Below are the code and all the weights of a small trained network. Each question names an input and a class and asks about switching units off, where a switched-off unit gives its printed mean instead of its output.

import numpy as np


def w(rows, s, z=0):
    codes = np.array(rows[::2]) - 128.0
    scale = np.full(codes.shape[1], s)
    scale[-1] = z or s
    return codes * scale


def norm(h):
    return h / np.sqrt((h * h).mean(-1, keepdims=True) + 1e-5)


def f(y):
    return y / 2 * (1 + np.tanh(0.7978845608 * (y + 0.044715 * y**3)))


def log_softmax(a):
    a = a - a.max(-1, keepdims=True)
    return a - np.log(np.exp(a).sum(-1, keepdims=True))


def net(x, mask):
    res = np.array(x, float).reshape(1, 4) / 4 @ E
    u = 0
    for l in range(2):
        y = f(norm(res) @ A[l][:, :-1].T + A[l][:, -1])
        res = res + np.where(mask[u : u + 16], y, B[l][:, -1]) @ B[l][:, :-1]
        u += 16
    return log_softmax(norm(res)[-1] @ U[:, :-1].T + U[:, -1])


A, B = {}, {}
E = w([
[75,137,19,150,167,102],'x0',
[51,78,183,166,187,151],'x1',
[169,2,9,34,201,200],'x2',
[131,239,57,128,179,92],'x3',
],0.00089)
A[0] = w([
[86,154,64,183,81,83,132],'L0N1',
[103,119,122,157,141,109,142],'L0N2',
[144,118,128,113,107,135,41],'L0N3',
[142,140,27,106,164,136,154],'L0N4',
[141,91,3,83,184,155,106],'L0N5',
[96,59,150,135,145,166,157],'L0N6',
[146,178,40,102,136,98,81],'L0N7',
[45,91,95,162,203,138,84],'L0N8',
[93,153,125,140,197,134,67],'L0N9',
[140,154,139,131,132,121,155],'L0N10',
[123,131,138,102,159,129,3],'L0N11',
[157,113,143,86,149,171,48],'L0N12',
[61,159,137,176,139,76,129],'L0N13',
[102,61,144,140,148,171,117],'L0N14',
[64,149,158,164,137,110,166],'L0N15',
[136,163,55,121,124,122,106],'L0N16',
],0.0044,0.0013)
B[0] = w([
[163,50,142,179,234,204,156],'L0N1',
[165,164,114,123,126,148,136],'L0N2',
[168,121,190,121,97,173,115],'L0N3',
[36,116,38,87,104,48,190],'L0N4',
[41,167,62,249,148,66,250],'L0N5',
[96,91,67,114,216,80,189],'L0N6',
[73,51,82,99,157,54,156],'L0N7',
[211,182,79,104,49,134,176],'L0N8',
[142,136,170,174,57,152,127],'L0N9',
[117,136,93,133,135,108,139],'L0N10',
[126,120,196,120,128,130,101],'L0N11',
[34,114,220,156,145,151,136],'L0N12',
[117,195,146,200,186,240,173],'L0N13',
[103,74,69,87,222,83,175],'L0N14',
[99,176,68,183,159,176,172],'L0N15',
[87,6,89,102,147,92,141],'L0N16',
],0.0021,0.0024)
A[1] = w([
[167,120,176,161,43,126,101],'L1N1',
[117,110,182,131,113,169,71],'L1N2',
[166,146,192,103,66,111,40],'L1N3',
[195,90,92,118,90,170,159],'L1N4',
[167,97,33,117,124,127,183],'L1N5',
[178,154,164,100,5,131,6],'L1N6',
[154,150,196,96,48,126,52],'L1N7',
[127,145,1,112,184,87,129],'L1N8',
[135,190,46,124,88,63,189],'L1N9',
[144,149,203,101,105,136,71],'L1N10',
[88,173,141,184,127,151,126],'L1N11',
[44,29,130,117,212,137,143],'L1N12',
[150,89,107,126,43,107,101],'L1N13',
[129,158,160,149,168,181,99],'L1N14',
[123,34,126,23,144,77,171],'L1N15',
[139,66,164,105,158,166,103],'L1N16',
],0.0036,0.0011)
B[1] = w([
[143,136,63,112,150,153,131],'L1N1',
[111,148,108,133,147,68,118],'L1N2',
[92,81,70,74,148,122,120],'L1N3',
[105,197,140,164,128,160,127],'L1N4',
[95,169,135,170,107,85,186],'L1N5',
[136,116,84,71,125,167,125],'L1N6',
[99,98,55,89,135,126,127],'L1N7',
[25,71,72,111,77,60,254],'L1N8',
[105,90,192,163,67,110,186],'L1N9',
[94,96,87,125,132,78,123],'L1N10',
[165,141,131,161,173,172,163],'L1N11',
[152,197,122,96,47,116,229],'L1N12',
[172,251,154,130,153,180,124],'L1N13',
[135,116,136,173,132,118,146],'L1N14',
[163,167,184,160,98,134,211],'L1N15',
[154,146,149,158,121,64,128],'L1N16',
],0.0032,0.0025)
U = w([
[179,124,31,2,125,242,102],'0',
[9,101,35,152,54,22,173],'1',
[134,49,147,68,207,135,3],'2',
[144,174,165,254,214,244,171],'3',
[204,148,247,81,67,92,146],'4',
],0.0077,0.0045)

Each question gives the input, the list of numbers given to net, and the class t.
The units are the neurons (one row each of A and B). Each row of codes is followed by its name. A weight is (code - 128) times the scale printed after its matrix; where a second scale follows, it is the last column's (A, B and U).
mask holds one flag per neuron, layer by layer. A switched-off neuron (its flag False) gives its mean, the last column of its row in B, instead of its output. The means were averaged over made-up inputs and are rounded, as every weight is.
A unit's drop is (log p(t) with every unit on - log p(t) with that unit switched off) / (log p(t) with every unit on - log p(t) with every unit switched off).
The circuit of an input: a set's keep is (log p(t) with only the set's units on - log p(t) with every unit switched off) / (log p(t) with every unit on - log p(t) with every unit switched off). Starting from the 12 units with the biggest drops (on a tie, the unit counted first), units are removed one at a time, each time the one whose removal leaves the highest keep (on an exact tie, the one counted first), for as long as the keep stays at least 0.8.
units of the circuit, in order: the units of the circuit, biggest drop first
unit that matters most: the unit with the biggest drop
top k neurons: the k neurons with the biggest drops, biggest first
k most important neurons of layer l: the k neurons of layer l with the biggest drops, biggest first
drop when u is switched off: that unit's drop, to one decimal
input [-4,6,8,-6], class 4: unit that matters most : L1N15
input [6,5,-3,6], class 3: units of the circuit, in order : L0N13, L0N1
input [-7,2,-2,-1], class 2: 2 most important neurons of layer 0 : L0N8, L0N5
input [-6,-6,6,-1], class 4: units of the circuit, in order : L1N15, L0N15
input [-1,6,1,4], class 3: units of the circuit, in order : L0N13, L1N11
input [-3,-1,-5,-8], class 0: top 2 neurons : L0N5, L1N8
input [-5,3,0,3], class 2: top 2 neurons : L0N5, L0N1
input [-6,5,6,-2], class 4: top 2 neurons : L1N15, L1N12
input [-1,-3,-6,-5], class 0: top 2 neurons : L0N5, L1N6
input [-3,6,5,-4], class 4: top 3 neurons : L1N15, L1N12, L0N4
input [-4,-3,2,-2], class 0: 3 most important neurons of layer 0 : L0N1, L0N7, L0N16
input [-7,-7,6,-8], class 4: 2 most important neurons of layer 1 : L1N15, L1N16
input [0,3,1,-6], class 4: drop when L0N5 is switched off : 0.3
input [-5,6,5,-7], class 4: unit that matters most : L1N12
